Below are the code and all the weights of a small trained network. Each question names an input and a class and asks about switching units off, where a switched-off unit gives its printed mean instead of its output.

import numpy as np


def w(rows, s, z=0):
    codes = np.array(rows[::2]) - 128.0
    scale = np.full(codes.shape[1], s)
    scale[-1] = z or s
    return codes * scale


def f(y):
    return y / 2 * (1 + np.tanh(0.7978845608 * (y + 0.044715 * y**3)))


def log_softmax(a):
    a = a - a.max(-1, keepdims=True)
    return a - np.log(np.exp(a).sum(-1, keepdims=True))


def net(x, mask):
    res = np.array(x, float).reshape(1, 7) / 4 @ E
    y = f(res @ A[0][:, :-1].T + A[0][:, -1])
    res = res + np.where(mask, y, B[0][:, -1]) @ B[0][:, :-1]
    return log_softmax(res[-1] @ U[:, :-1].T + U[:, -1])


A, B = {}, {}
E = w([
[39,128,97,44,62,68,22,77,154],'x0',
[104,172,67,122,69,182,208,75,38],'x1',
[138,158,48,139,206,109,164,41,207],'x2',
[118,57,99,224,40,56,177,96,125],'x3',
[185,194,42,167,42,174,2,118,152],'x4',
[93,15,66,123,140,245,126,150,185],'x5',
[132,127,127,124,130,129,126,124,124],'x6',
],0.0077)
A[0] = w([
[232,168,99,209,115,192,111,166,146,120],'neuron 0',
[40,119,133,73,119,84,102,97,133,165],'neuron 1',
[179,110,184,87,202,119,70,156,210,190],'neuron 2',
[151,197,173,142,173,78,127,90,56,84],'neuron 3',
[109,89,109,193,101,87,147,129,116,2],'neuron 4',
[148,122,175,178,189,148,213,164,107,102],'neuron 5',
[114,147,165,112,165,193,80,102,105,83],'neuron 6',
[68,13,95,118,164,255,135,133,143,28],'neuron 7',
[164,95,169,151,98,150,119,247,14,118],'neuron 8',
[67,166,73,86,80,171,155,94,89,199],'neuron 9',
[59,138,60,91,181,76,103,68,149,111],'neuron 10',
[143,82,124,197,71,67,152,130,165,153],'neuron 11',
[153,175,182,109,133,71,142,101,97,27],'neuron 12',
[64,93,145,97,180,117,137,122,104,98],'neuron 13',
[51,157,126,108,146,105,191,185,143,87],'neuron 14',
[98,185,127,115,129,193,204,89,78,160],'neuron 15',
[234,150,94,172,209,138,185,54,179,102],'neuron 16',
[130,237,158,23,225,203,112,182,125,36],'neuron 17',
[90,63,160,131,192,93,184,119,87,69],'neuron 18',
[107,105,189,96,60,156,100,168,101,91],'neuron 19',
],0.0095,0.008)
B[0] = w([
[122,169,136,90,88,171,92,150,34,230],'neuron 0',
[169,60,182,77,79,182,124,167,104,214],'neuron 1',
[72,118,160,125,191,121,95,181,106,255],'neuron 2',
[183,141,101,157,77,33,142,211,170,197],'neuron 3',
[87,69,2,174,101,61,183,40,61,142],'neuron 4',
[192,100,163,57,57,182,91,141,62,223],'neuron 5',
[116,69,62,134,71,105,175,100,73,151],'neuron 6',
[186,174,90,209,61,16,144,236,169,228],'neuron 7',
[72,134,123,80,163,181,187,125,206,224],'neuron 8',
[104,110,164,121,202,124,88,188,114,244],'neuron 9',
[89,148,125,88,94,207,195,166,141,211],'neuron 10',
[74,102,126,167,196,104,127,97,72,222],'neuron 11',
[119,180,89,174,86,63,124,189,150,161],'neuron 12',
[113,195,109,132,75,187,86,107,70,167],'neuron 13',
[110,186,82,145,111,192,67,120,103,153],'neuron 14',
[114,99,174,136,221,117,78,176,144,226],'neuron 15',
[41,138,160,29,106,144,184,130,175,241],'neuron 16',
[37,38,50,193,102,62,160,48,74,233],'neuron 17',
[79,199,66,116,143,156,41,105,97,191],'neuron 18',
[22,200,122,95,131,162,195,101,190,173],'neuron 19',
],0.0099,0.0092)
U = w([
[136,184,78,175,73,59,148,209,175,88],'0',
[76,64,64,170,141,115,174,68,83,82],'1',
[100,224,53,115,100,194,5,100,111,48],'2',
[138,83,162,72,59,169,138,149,107,121],'3',
[59,172,106,75,157,160,216,114,225,38],'4',
[110,130,122,132,165,134,122,150,137,250],'5',
[93,120,149,143,252,117,81,173,140,53],'6',
[201,100,190,123,192,161,116,87,174,147],'7',
],0.013,0.016)

Each question gives the input, the list of numbers given to net, and the class t.
The units are the neurons (one row each of A and B). Each row of codes is followed by its name. A weight is (code - 128) times the scale printed after its matrix; where a second scale follows, it is the last column's (A, B and U).
mask holds one flag per neuron, in row order. A switched-off neuron (its flag False) gives its mean, the last column of its row in B, instead of its output. The means were averaged over made-up inputs and are rounded, as every weight is.
A unit's drop is (log p(t) with every unit on - log p(t) with that unit switched off) / (log p(t) with every unit on - log p(t) with every unit switched off).
The circuit of an input: a set's keep is (log p(t) with only the set's units on - log p(t) with every unit switched off) / (log p(t) with every unit on - log p(t) with every unit switched off). Starting from the 12 units with the biggest drops (on a tie, the unit counted first), units are removed one at a time, each time the one whose removal leaves the highest keep (on an exact tie, the one counted first), for as long as the keep stays at least 0.8.
circuit, biggest first: the units of the circuit, biggest drop first
unit that matters most: the unit with the biggest drop
top k neurons: the k neurons with the biggest drops, biggest first
drop of u: that unit's drop, to one decimal
input [-3,3,-8,-2,5,-5,2], class 4: unit that matters most : neuron 8
input [4,4,6,-4,-7,-2,-7], class 2: top 3 neurons : (neuron 13; neuron 14; neuron 18)
input [-3,7,6,-3,-2,-3,-3], class 6: top 3 neurons : (neuron 15; neuron 9; neuron 8)
input [3,-6,2,4,-1,-3,-3], class 6: circuit, biggest first : (neuron 11; neuron 2)
input [0,-7,7,-1,-6,-1,1], class 4: top 4 neurons : (neuron 16; neuron 10; neuron 15; neuron 9)
input [-8,-6,8,-1,5,0,7], class 3: top 2 neurons : (neuron 0; neuron 16)
input [-8,-7,-5,1,7,-3,-5], class 3: top 4 neurons : (neuron 0; neuron 18; neuron 15; neuron 8)
input [7,-3,1,-3,5,0,-4], class 3: circuit, biggest first : (neuron 1; neuron 18)
input [6,-2,4,-2,-8,-2,5], class 2: circuit, biggest first : (neuron 18; neuron 13)
input [-7,6,6,-6,-5,-3,-4], class 3: top 2 neurons : (neuron 5; neuron 16)
input [2,7,0,-7,-7,4,3], class 1: top 4 neurons : (neuron 17; neuron 6; neuron 0; neuron 2)
input [-5,-5,-5,-8,6,8,-5], class 0: top 2 neurons : (neuron 7; neuron 11)
input [8,-8,6,6,5,-7,5], class 3: top 2 neurons : (neuron 1; neuron 10)
input [8,-7,-4,-4,4,-5,-8], class 3: circuit, biggest first : (neuron 1)
input [-4,-4,-4,4,-6,-2,-5], class 2: top 2 neurons : (neuron 18; neuron 5)
input [1,7,8,7,-3,-3,-6], class 4: top 3 neurons : (neuron 16; neuron 17; neuron 10)
input [-6,-5,6,7,-8,-6,4], class 2: circuit, biggest first : (neuron 18; neuron 5)
input [0,8,4,6,0,6,-3], class 6: circuit, biggest first : (neuron 9; neuron 15)
input [6,2,-7,2,-8,-3,-4], class 2: top 3 neurons : (neuron 18; neuron 13; neuron 14)
input [7,-7,-8,-2,-4,-5,-6], class 4: circuit, biggest first : (neuron 19)
input [-8,0,4,4,0,-7,6], class 3: drop of neuron 0 : 0.2
input [-2,5,-5,-1,-7,7,3], class 0: drop of neuron 13 : -0.1
input [1,5,-6,-8,3,-1,4], class 1: drop of neuron 17 : 0.7
